Below are the code and all the weights of a small trained network. Each question names an input and a class and asks about switching units off, where a switched-off unit gives its printed mean instead of its output.

import numpy as np


def w(rows, s, z=0):
    codes = np.array(rows[::2]) - 128.0
    scale = np.full(codes.shape[1], s)
    scale[-1] = z or s
    return codes * scale


def f(y):
    return np.maximum(y, 0)


def log_softmax(a):
    a = a - a.max(-1, keepdims=True)
    return a - np.log(np.exp(a).sum(-1, keepdims=True))


def net(x, mask):
    res = np.array(x, float).reshape(1, 4) / 4 @ E
    y = f(res @ A[0][:, :-1].T + A[0][:, -1])
    res = res + np.where(mask, y, B[0][:, -1]) @ B[0][:, :-1]
    return log_softmax(res[-1] @ U[:, :-1].T + U[:, -1])


A, B = {}, {}
E = w([
[97,229,175,50],'x0',
[59,179,95,247],'x1',
[214,174,164,221],'x2',
[126,129,129,127],'x3',
],0.011)
A[0] = w([
[184,57,99,67,26],'n1',
[56,103,93,37,58],'n2',
[176,52,144,70,254],'n3',
[63,228,145,77,133],'n4',
[54,100,99,64,248],'n5',
[207,184,255,79,114],'n6',
[82,95,25,150,137],'n7',
[101,203,105,202,75],'n8',
[87,110,54,173,133],'n9',
],0.0099,0.0073)
B[0] = w([
[177,72,254,173,174],'n1',
[193,89,38,174,194],'n2',
[121,91,30,178,249],'n3',
[221,54,99,233,217],'n4',
[135,138,239,122,241],'n5',
[44,218,66,49,221],'n6',
[81,161,203,77,192],'n7',
[174,78,104,204,201],'n8',
[103,201,205,69,192],'n9',
],0.0093,0.011)
U = w([
[155,110,184,142,253],'0',
[156,118,9,148,73],'1',
[4,213,148,47,59],'2',
],0.017,0.0028)

Each question gives the input, the list of numbers given to net, and the class t.
The units are the neurons (one row each of A and B). Each row of codes is followed by its name. A weight is (code - 128) times the scale printed after its matrix; where a second scale follows, it is the last column's (A, B and U).
mask holds one flag per neuron, in row order. A switched-off neuron (its flag False) gives its mean, the last column of its row in B, instead of its output. The means were averaged over made-up inputs and are rounded, as every weight is.
A unit's drop is (log p(t) with every unit on - log p(t) with that unit switched off) / (log p(t) with every unit on - log p(t) with every unit switched off).
The circuit of an input: a set's keep is (log p(t) with only the set's units on - log p(t) with every unit switched off) / (log p(t) with every unit on - log p(t) with every unit switched off). Starting from all 9 units, units are removed one at a time, each time the one whose removal leaves the highest keep (on an exact tie, the one counted first), for as long as the keep stays at least 0.8.
units of the circuit, in order: the units of the circuit, biggest drop first
most important unit: the unit with the biggest drop
k most important neurons: the k neurons with the biggest drops, biggest first
drop of u: that unit's drop, to one decimal
input [-5,-7,-6,-7], class 0: 2 most important neurons : [n1; n5]
input [-4,-3,7,6], class 1: most important unit : n5
input [-1,1,0,4], class 2: 4 most important neurons : [n4; n8; n2; n1]
input [1,7,0,1], class 0: 2 most important neurons : [n6; n8]
input [1,8,-7,3], class 0: units of the circuit, in order : [n6; n5]
input [-5,-1,8,-6], class 1: 2 most important neurons : [n5; n1]
input [-6,1,-2,2], class 2: units of the circuit, in order : [n4; n7]
input [6,4,-7,-6], class 0: units of the circuit, in order : [n5; n4]
input [5,5,-3,-3], class 0: units of the circuit, in order : [n3; n4]
input [4,-4,-7,5], class 1: 2 most important neurons : [n2; n3]
input [1,-6,4,0], class 2: 2 most important neurons : [n6; n4]
input [2,7,-8,6], class 0: 3 most important neurons : [n4; n6; n2]
input [2,3,-5,8], class 0: 3 most important neurons : [n6; n4; n5]
input [5,-8,4,7], class 2: most important unit : n6
input [1,4,-4,-8], class 0: 3 most important neurons : [n6; n4; n5]
input [7,-7,-3,-8], class 1: 2 most important neurons : [n4; n2]
input [2,-4,-3,4], class 1: 2 most important neurons : [n3; n2]
input [5,-3,4,-4], class 2: 3 most important neurons : [n6; n2; n8]
input [8,2,-3,-1], class 0: 2 most important neurons : [n4; n5]
input [-1,-3,4,-3], class 1: units of the circuit, in order : [n5]
input [4,-4,-6,-5], class 1: 2 most important neurons : [n2; n3]
input [-6,-4,-3,-5], class 0: drop of n1 : 1.1
input [8,-4,-7,0], class 1: drop of n2 : 0.3
input [-6,8,5,5], class 0: drop of n8 : 0.2
input [-4,7,0,-1], class 2: drop of n7 : 0.2
